Here is a tiny trained network, its code and every weight. The questions are about switching its units off for an input and a target symbol, where a switched-off unit gives its printed mean instead of its output.

import numpy as np


def w(rows, s, z=0):
    codes = np.array(rows[::2]) - 128.0
    scale = np.full(codes.shape[1], s)
    scale[-1] = z or s
    return codes * scale


def f(y):
    return np.maximum(y, 0)


def softmax(a):
    e = np.exp(a - a.max(-1, keepdims=True))
    return e / e.sum(-1, keepdims=True)


def log_softmax(a):
    a = a - a.max(-1, keepdims=True)
    return a - np.log(np.exp(a).sum(-1, keepdims=True))


def net(x, mask):
    ids = ['ΠΦΨαβζλω'.index(c) for c in x.split()]
    T = len(ids)
    res = E[ids] + P[:T]
    r = res
    for j in range(3):
        rows = slice(3 * j, 3 * j + 3)
        q, k, v = (r @ M[0][rows].T for M in (Q, K, V))
        z = softmax(np.where(np.tri(T) > 0, q @ k.T / 3**0.5, -1e9)) @ v
        o = O[0][rows]
        res = res + np.where(mask[j], z, o[:, -1]) @ o[:, :-1]
    y = f(res @ A[0][:, :-1].T + A[0][:, -1])
    res = res + np.where(mask[3:7], y, B[0][:, -1]) @ B[0][:, :-1]
    return log_softmax(res[-1] @ U[:, :-1].T + U[:, -1])


Q, K, V, O, A, B = {}, {}, {}, {}, {}, {}
E = w([
[94,68,118,154],'Π',
[123,71,176,99],'Φ',
[77,141,149,23],'Ψ',
[176,132,40,125],'α',
[122,129,169,4],'β',
[216,81,101,90],'ζ',
[103,159,101,69],'λ',
[160,180,191,114],'ω',
],0.021)
P = w([
[73,164,48,234],'0',
[179,254,110,116],'1',
[185,215,115,112],'2',
[168,154,69,132],'3',
[118,138,167,205],'4',
[114,122,158,241],'5',
[103,152,176,232],'6',
],0.0067)
Q[0] = w([
[149,200,106,137],'H1',
[155,118,71,40],'H1',
[96,140,131,210],'H1',
[96,151,151,81],'H2',
[157,176,51,163],'H2',
[175,127,111,149],'H2',
[70,1,127,68],'H3',
[86,174,176,146],'H3',
[34,98,150,136],'H3',
],0.0095)
K[0] = w([
[89,69,126,146],'H1',
[90,158,172,199],'H1',
[134,140,183,116],'H1',
[67,106,130,124],'H2',
[170,80,57,154],'H2',
[176,106,8,191],'H2',
[137,153,146,185],'H3',
[151,162,59,143],'H3',
[147,111,109,209],'H3',
],0.011)
V[0] = w([
[175,32,33,103],'H1',
[179,156,92,2],'H1',
[123,205,9,184],'H1',
[167,126,79,173],'H2',
[59,19,144,108],'H2',
[136,138,52,146],'H2',
[104,165,54,93],'H3',
[116,155,98,172],'H3',
[103,161,90,89],'H3',
],0.0095)
O[0] = w([
[229,83,105,8,200],'H1',
[147,172,51,65,203],'H1',
[220,96,97,203,254],'H1',
[95,207,168,120,192],'H2',
[159,117,131,64,25],'H2',
[164,183,187,171,209],'H2',
[82,129,40,138,196],'H3',
[125,224,103,254,129],'H3',
[125,135,98,140,174],'H3',
],0.008,0.0081)
A[0] = w([
[62,161,83,92,159],'N1',
[95,165,93,103,146],'N2',
[96,2,120,137,253],'N3',
[181,175,133,87,76],'N4',
],0.0095,0.0048)
B[0] = w([
[167,129,151,166,179],'N1',
[43,2,92,216,179],'N2',
[139,161,221,131,186],'N3',
[101,148,81,55,254],'N4',
],0.0097,0.0067)
U = w([
[194,113,210,165,109],'Π',
[104,139,102,68,91],'Φ',
[86,65,84,127,94],'Ψ',
[84,254,170,104,192],'α',
[139,153,79,179,56],'β',
[80,100,79,161,66],'ζ',
[130,119,172,207,254],'λ',
[217,124,128,149,143],'ω',
],0.0072,0.004)

Each question gives the input, a string of symbols that net reads in full, and the target symbol t.
The units are the heads (3 rows each of Q, K, V and O) and the neurons (one row each of A and B). Each row of codes is followed by its name. A weight is (code - 128) times the scale printed after its matrix; where a second scale follows, it is the last column's (O, A, B and U).
mask holds one flag per unit, heads first, then neurons. A switched-off unit (its flag False) gives its mean, the last column of its rows in O or B, instead of its output. The means were averaged over made-up inputs and are rounded, as every weight is.
A unit's drop is (log p(t) with every unit on - log p(t) with that unit switched off) / (log p(t) with every unit on - log p(t) with every unit switched off).
The circuit of an input: a set's keep is (log p(t) with only the set's units on - log p(t) with every unit switched off) / (log p(t) with every unit on - log p(t) with every unit switched off). Starting from all 7 units, units are removed one at a time, each time the one whose removal leaves the highest keep (on an exact tie, the one counted first), for as long as the keep stays at least 0.8.
circuit, biggest first: the units of the circuit, biggest drop first
most important unit: the unit with the biggest drop
k most important neurons: the k neurons with the biggest drops, biggest first
which heads matter: for each layer, one digit per head in row order, 1 if its drop is at least 0.15 and else 0, layers parted by /
drop of u: that unit's drop, to one decimal
input ω ω ω, target λ: which heads matter : 110
input Π ω Π ζ, target Π: most important neuron : N3
input ζ Φ α, target Φ: which heads matter : 101
input Ψ ω Φ λ, target ζ: which heads matter : 100
input Π ω α β, target Π: which heads matter : 110
input ω ζ ω α, target λ: 2 most important neurons : N4; N2
input ζ α β α, target Φ: circuit, biggest first : H1; N4; H3
input ω ω ω ω λ, target λ: circuit, biggest first : H1; N1; N2
input ζ α ζ, target Φ: which heads matter : 100
input Π ζ ζ, target Π: which heads matter : 101
input ζ β ζ Ψ ζ ζ, target Φ: which heads matter : 100
input α α Π α Φ, target ω: which heads matter : 100
input α ζ ζ ζ ω ω, target Φ: circuit, biggest first : H1; N4
input ω ζ λ λ, target ζ: most important unit : N2
input ω Π ζ ζ Π ω, target Φ: which heads matter : 110
input λ α ζ α Π, target ω: circuit, biggest first : H1; N2
input α ω β, target ω: drop of H2 : 0.3
input ω α ω ω ω λ α, target λ: drop of N4 : 0.3
input β ω α Ψ, target Ψ: drop of N3 : 0.0
input λ α ζ α Ψ, target Ψ: circuit, biggest first : H2
